Rows and whether each has a hidden trait (one of two labels; each part has its own):
(in the rows, 128 means zero)
[117 142 153 140 151 125 104 132 125 147 115 119 123 124 123 111 123 166
 151 107 125 183 116 119  73 127 131 192 128 179 151 102  96 128   1 116
 112 125 115   1 134 125 139  98 139 118 127 219 129 130  89  98 158 152
 109 125 130 254 109  55 131 110 140 159 154 135 129 147 151 135 126  96
 134 130  18  91 132 123 142 146 119 128 100 140 133 118 142 122 127 152
 116 135 112  95 142  99 106 122 128  76 102 122 111] : Z460
[131 131 124 138 123 133 124 137 141 130 128 142 139 130 131 139 130 116
 137 130 136  84 135 147 122 122 132 119 122 106  93 139 162 122 197 129
 144 126 128 234 119 124 123 153 116 133 128 150 130 131  89 153 111 122
 135 132 110 110 176  72 119 119 160 128 132 131 127 122 106 128 127 140
 115 132 162 138 129 133 138 118 146 128 142 132 139 141 116 124 158 116
 130 121  80 130 113 118 135 115 164 163 174 142 132] : Z460
[112 119 123 130 125 136 121 136 125 124 135 132 137 123 129 130 131 142
 114 116 134 172 121 159 135 126 137 107 118  97 167 135 114 127 138 110
 110 127 114 255 140 132 135 103 149 123 132  86 126 127 133 117 122 140
 112 127 151 141 125 143 129 152 128 128 121 117 127 146 110 131 138 124
 132 119 153 132 121 126 114 142 136 130 139 141 120 120 133 128  96 120
 120 134 113 107 132 111 126 134 112 151 205 119 136] : Z67
[135 132 124 139 120 130 130 136 140 129 125 141 136 133 130 139 131 108
 134 135 134  79 136 140 116 123 132 125 121 113  91 144 154 123 197 136
 145 126 131 248 119 123 122 154 116 133 129 138 129 132  91 151 114 115
 139 133 111 101 167  82 120 115 158 127 124 132 127 120 116 126 125 143
 115 133 158 136 129 134 141 114 150 127 143 130 142 143 113 123 157 116
 136 115  94 134 114 128 136 116 160 164 167 140 130] : Z460
[116 118 121 129 126 137 113 139 131 124 139 133 138 118 138 132 128 136
 115 121 138 151 121 173 140 124 136 111 124  83 158 127 129 122 149 111
 118 129 112 247 131 130 133 123 143 123 127  88 129 129 131 122 120 138
 115 127 140 135 131 122 125 156 143 128 127 116 126 144  97 132 141 129
 132 113 169 133 122 128 112 144 139 128 141 142 120 128 133 128  97 121
 112 135 114 101 121  95 119 139 110 156 215 125 137] : Z67
[110 121 128 135 127 130 131 134 123 125 130 131 134 136 117 128 128 160
 119 115 127 184 120 128 121 128 137 121 114 120 141 144 101 135 107 119
 102 125 119 155 149 137 136  97 144 122 131  79 123 125 118 110 111 144
 108 123 145 134 120 165 137 144 117 132 126 120 130 149 133 130 127 116
 134 123 131 133 126 125 112 135 120 134 133 133 120 110 135 128 106 123
 129 132 135 125 137 121 133 138 113 131 154 120 135] : Z67
[129 129 136 139 125 135 121 137 141 130 131 141 140 127 134 135 128 127
 134 123 138  93 131 150 120 123 133 122 122  97  98 135 160 121 196 126
 141 126 124 221 118 125 123 146 119 130 125 136 129 134  88 148 107 121
 134 130 104 116 177  68 121 127 161 128 134 128 127 126 102 130 130 140
 118 129 167 136 129 134 136 123 142 128 139 133 138 140 121 124 156 117
 126 124  70 126 111 116 133 118 169 157 179 141 133] : Z460
[111 122 126 128 125 136 123 136 122 125 131 131 132 126 121 128 133 154
 111 120 132 182 120 154 124 127 138 116 114 111 170 140 105 132 130 111
 103 128 117 255 145 132 136  92 153 125 136  85 124 127 138 111 119 151
 106 129 152 149 125 136 131 144 122 133 121 120 127 138 123 130 134 115
 130 119 134 122 120 121 111 137 132 134 139 138 118 115 133 130  93 119
 128 132 116 113 142 123 133 125 103 150 172 115 135] : Z67
[107 124 128 131 129 129 131 132 121 125 130 131 132 136 116 127 130 159
 118 117 127 190 120 131 120 128 136 127 115 132 150 147  99 137 117 115
 107 127 119 167 153 136 138  84 145 124 131  87 122 124 120  99 113 144
 107 126 146 139 137 137 136 142 107 134 131 121 130 135 138 132 125 111
 132 124 105 123 125 119 110 135 120 136 129 133 120 108 136 130 102 124
 131 133 131 129 143 126 137 124 107 128 144 119 134] : Z67
[138 132 124 139 118 129 133 135 140 126 126 141 137 133 130 139 131  97
 133 137 133  75 138 140 116 123 130 126 123 116  96 143 153 123 202 135
 155 127 133 255 116 121 121 157 115 135 131 150 129 132  97 151 120 118
 138 135 112  94 160  76 119 113 153 124 125 131 126 118 110 124 125 141
 114 133 153 133 129 129 141 110 151 127 142 129 143 144 111 124 159 109
 136 114  92 140 114 135 139 113 147 162 153 140 131] : Z460
[106 131 126 135 139 129 122 135 120 129 133 129 125 128 122 116 126 181
 120 114 129 171 117 149 123 128 133 161 124 145 140 139  91 134  59 108
  97 132 123  56 152 130 135  92 144 125 115  99 123 121 151 100 131 162
  94 129 141 174 114   1 136 140  75 142 155 120 131 104 156 129 122 102
 135 122  67  94 124 106 120 142 108 135 123 123 118 102 144 135  95 133
 126 136 132 134 152 124 132  94 104 107  65 117 127] : Z460
[117 123 122 134 128 137 107 141 138 127 139 137 142 117 142 135 126 133
 126 121 140 116 123 175 143 123 133 113 126  79 132 127 147 119 176 114
 126 128 115 205 120 128 130 144 134 125 123 111 130 130 115 134 113 134
 123 127 118 124 155  82 122 151 157 128 131 120 126 134  93 133 138 133
 127 119 181 134 126 129 125 140 140 127 139 139 128 131 129 127 121 122
 113 133  94 107 114  87 120 134 142 152 205 137 135] : Z460
[105 131 126 130 138 131 123 135 119 128 134 129 126 129 121 118 127 180
 120 115 129 191 115 142 122 129 134 160 123 144 137 142  94 135  67 109
 102 132 122  63 154 131 133  92 145 125 116  99 122 120 148 103 127 155
  99 129 139 171 125   2 136 143  76 141 153 124 131 107 155 130 121 103
 134 124  67  99 124 106 120 141 109 136 124 121 116 100 143 136  98 133
 127 136 138 135 154 127 134  93 101 112  65 115 127] : Z67
[160 124 116 113 115 119 158 110 127 117 126 121 122 129 133 134 131  70
 120 159 118  56 147  92 167 125 116  86 145 135 125 125 160 128 183 154
 159 131 150 232 109 123 114 166 109 138 133 119 132 130 185 147 141  91
 160 131 126  48  91 255 124 118 121 100  98 134 126 114 125 120 128 155
 124 132 153 154 128 140 137 109 138 120 134 112 128 153 110 128 135 119
 140 116 165 153 123 167 134 145 117 138  98 130 128] : Z67
[125 127 119 136 127 136 111 139 141 129 134 141 141 122 139 135 127 129
 134 126 141 103 129 162 125 123 134 116 122  90 110 131 156 120 179 121
 138 127 121 200 118 127 127 153 124 128 122 129 130 132  94 145 108 126
 131 129 112 116 172  72 120 136 159 130 138 125 126 131  98 131 133 137
 123 127 168 135 129 131 132 131 142 127 139 136 137 136 125 126 144 120
 120 128  90 119 112 108 128 123 161 137 185 142 133] : Z460
[143 131 119 139 115 121 150 128 136 122 123 137 131 140 127 139 130  87
 131 147 124  70 143 121 127 123 128 119 131 128  94 146 161 127 202 146
 153 128 139 228 115 121 122 155 114 134 128 143 129 130 115 149 133 109
 135 134 117  67 132 137 123 106 147 118 115 133 127 123 109 123 123 151
 115 133 149 143 129 135 140 105 150 125 146 121 139 151 108 123 154 106
 144 107 124 149 113 147 134 120 144 162 127 137 129] : Z67
[166 124 126  96 115 126 147 109 125 123 126 115 112 118 133 131 136  58
 119 158 122  51 143  76 177 124 111  73 141 123 133 112 151 126 190 155
 160 130 152 224 114 125 111 167 108 143 146 121 132 134 194 156 130  93
 176 132 118  63 111 255 124 121 115  98  93 137 126 107 128 118 130 149
 123 138 193 149 128 143 126 109 130 122 123 114 128 147 114 134 153 131
 136 127 149 148 123 184 142 149 120 130 102 128 125] : Z67
